Here is a tiny trained network, its code and every weight. The questions are about switching its units off for an input and a target symbol, where a switched-off unit gives its printed mean instead of its output.

import numpy as np


def w(rows, s, z=0):
    codes = np.array(rows[::2]) - 128.0
    scale = np.full(codes.shape[1], s)
    scale[-1] = z or s
    return codes * scale


def norm(h):
    return h / np.sqrt((h * h).mean(-1, keepdims=True) + 1e-5)


def f(y):
    return np.maximum(y, 0)


def softmax(a):
    e = np.exp(a - a.max(-1, keepdims=True))
    return e / e.sum(-1, keepdims=True)


def log_softmax(a):
    a = a - a.max(-1, keepdims=True)
    return a - np.log(np.exp(a).sum(-1, keepdims=True))


def net(x, mask):
    ids = ['ΛΣαδεζπτω'.index(c) for c in x.split()]
    T = len(ids)
    res = E[ids] + P[:T]
    u = 0
    for l in range(2):
        q, k, v = (norm(res) @ M[l].T for M in (Q, K, V))
        z = softmax(np.where(np.tri(T) > 0, q @ k.T / 2**0.5, -1e9)) @ v
        res = res + np.where(mask[u], z, O[l][:, -1]) @ O[l][:, :-1]
        u += 1
        y = f(norm(res) @ A[l][:, :-1].T + A[l][:, -1])
        res = res + np.where(mask[u : u + 4], y, B[l][:, -1]) @ B[l][:, :-1]
        u += 4
    return log_softmax(norm(res)[-1] @ U[:, :-1].T + U[:, -1])


Q, K, V, O, A, B = {}, {}, {}, {}, {}, {}
E = w([
[115,133,128,187,146,135],'Λ',
[115,129,132,177,137,143],'Σ',
[123,102,155,151,170,142],'α',
[126,142,113,184,109,124],'δ',
[208,195,56,200,159,245],'ε',
[149,137,107,86,122,109],'ζ',
[154,99,115,191,154,89],'π',
[164,118,82,141,108,85],'τ',
[125,130,120,194,128,123],'ω',
],0.011)
P = w([
[78,163,200,129,68,3],'0',
[72,148,196,101,42,72],'1',
[55,155,99,162,76,3],'2',
[141,105,195,113,68,82],'3',
[99,118,122,142,125,82],'4',
[144,100,142,139,103,95],'5',
[144,97,124,137,127,100],'6',
[160,89,128,140,126,114],'7',
[156,90,115,139,142,127],'8',
[177,80,108,121,144,133],'9',
[175,66,96,111,156,154],'10',
[165,86,34,127,186,163],'11',
[212,64,98,120,135,209],'12',
[163,83,11,148,155,130],'13',
],0.006)
Q[0] = w([
[161,121,48,189,164,82],'L0H0',
[255,27,176,156,100,101],'L0H0',
],0.0087)
K[0] = w([
[199,128,124,108,135,247],'L0H0',
[153,158,56,147,170,153],'L0H0',
],0.011)
V[0] = w([
[93,2,141,102,147,106],'L0H0',
[151,150,112,197,136,71],'L0H0',
],0.0069)
O[0] = w([
[116,71,195,73,2,124,101],'L0H0',
[41,172,65,87,166,121,255],'L0H0',
],0.0082,0.0053)
A[0] = w([
[223,86,107,167,156,80,74],'L0N0',
[78,10,78,255,47,128,247],'L0N1',
[82,227,22,249,126,209,180],'L0N2',
[101,151,48,229,71,145,122],'L0N3',
],0.0029,0.0014)
B[0] = w([
[104,109,85,165,158,200,162],'L0N0',
[188,110,157,40,210,131,253],'L0N1',
[153,87,141,44,130,142,251],'L0N2',
[99,34,255,116,146,115,200],'L0N3',
],0.0041,0.0036)
Q[1] = w([
[101,2,92,71,192,117],'L1H0',
[39,161,147,66,133,136],'L1H0',
],0.008)
K[1] = w([
[222,42,42,70,151,254],'L1H0',
[116,39,88,83,192,1],'L1H0',
],0.0051)
V[1] = w([
[196,48,9,138,72,98],'L1H0',
[147,37,160,253,194,89],'L1H0',
],0.0052)
O[1] = w([
[24,229,209,135,150,46,154],'L1H0',
[41,173,19,109,1,69,251],'L1H0',
],0.0073,0.0015)
A[1] = w([
[164,92,2,125,181,35,246],'L1N0',
[156,106,150,118,145,75,115],'L1N1',
[196,150,77,122,183,245,13],'L1N2',
[109,93,175,66,40,125,253],'L1N3',
],0.0045,0.0011)
B[1] = w([
[163,152,136,115,140,253,255],'L1N0',
[134,88,231,137,53,169,147],'L1N1',
[72,231,167,187,107,102,157],'L1N2',
[162,179,65,246,90,95,168],'L1N3',
],0.0063,0.0073)
U = w([
[198,94,106,179,40,103,225],'Λ',
[185,79,241,121,183,134,178],'Σ',
[2,207,52,105,47,93,142],'α',
[135,158,121,147,141,118,4],'δ',
[122,132,134,128,99,223,63],'ε',
[69,222,214,121,174,97,163],'ζ',
[137,152,96,136,197,157,134],'π',
[156,125,69,94,169,149,76],'τ',
[109,134,77,111,148,164,111],'ω',
],0.0067,0.0033)

Each question gives the input, a string of symbols that net reads in full, and the target symbol t.
The units are the heads (2 rows each of Q, K, V and O) and the neurons (one row each of A and B). Each row of codes is followed by its name. A weight is (code - 128) times the scale printed after its matrix; where a second scale follows, it is the last column's (O, A, B and U).
mask holds one flag per unit, layer by layer, with each layer's heads first. A switched-off unit (its flag False) gives its mean, the last column of its rows in O or B, instead of its output. The means were averaged over made-up inputs and are rounded, as every weight is.
A unit's drop is (log p(t) with every unit on - log p(t) with that unit switched off) / (log p(t) with every unit on - log p(t) with every unit switched off).
The circuit of an input: a set's keep is (log p(t) with only the set's units on - log p(t) with every unit switched off) / (log p(t) with every unit on - log p(t) with every unit switched off). Starting from all 10 units, units are removed one at a time, each time the one whose removal leaves the highest keep (on an exact tie, the one counted first), for as long as the keep stays at least 0.8.
circuit, biggest first: the units of the circuit, biggest drop first
unit that matters most: the unit with the biggest drop
k most important neurons: the k neurons with the biggest drops, biggest first
top k neurons in layer l: the k neurons of layer l with the biggest drops, biggest first
input ζ α τ α Σ, target Λ: circuit, biggest first : (L0H0, L1N3)
input ζ π δ τ α α, target Λ: 2 most important neurons : (L1N3, L1N0)
input π α π Σ ω ω π Σ, target α: unit that matters most : L1N0
input π π π π τ Λ Λ π π ζ, target α: circuit, biggest first : (L0N1, L1H0)
input Σ ω π π δ π π ζ ζ π α π τ ω, target ζ: circuit, biggest first : (L1H0, L0H0)
input ζ π τ ζ Λ, target Σ: 2 most important neurons : (L0N3, L1N0)
input π δ α τ π ζ π Σ Σ α π π, target α: circuit, biggest first : (L1H0, L0H0)
input α π τ τ ω ζ π ω π π Σ τ α, target ζ: circuit, biggest first : (L1H0, L0H0, L1N0)
input τ Λ τ ζ ζ π π δ, target α: circuit, biggest first : (L1H0, L0N3, L0N2)
input α δ ζ α Λ ω τ α α π π π τ δ, target ζ: circuit, biggest first : (L1H0, L0H0, L0N1)
input π α π ζ ω π Σ ζ δ, target Σ: circuit, biggest first : (L0H0, L1H0, L0N3)
input π α ζ Σ, target Σ: circuit, biggest first : (L1H0, L0H0, L1N0)
input ζ π Λ π ζ α ζ α Λ, target Λ: 4 most important neurons : (L1N3, L1N0, L0N2, L0N1)
input ζ δ Σ ω π π π ω ζ ω ζ α α π, target Λ: circuit, biggest first : (L0H0)
input τ α τ π α δ, target Λ: 2 most important neurons : (L1N3, L0N3)
input ζ α τ τ, target ζ: 2 most important neurons : (L0N1, L0N2)
input Σ π π ζ ω, target Σ: circuit, biggest first : (L0H0, L0N3, L1H0)
input ζ ζ α π α, target α: top 3 neurons in layer 0 : (L0N1, L0N2, L0N3)
input π τ δ π δ ζ α α α ζ π ω, target α: top 2 neurons in layer 0 : (L0N0, L0N2)
input ω Σ π Λ, target α: unit that matters most : L0H0
input δ ω Λ δ ζ δ τ α π π π α, target α: top 2 neurons in layer 1 : (L1N0, L1N3)
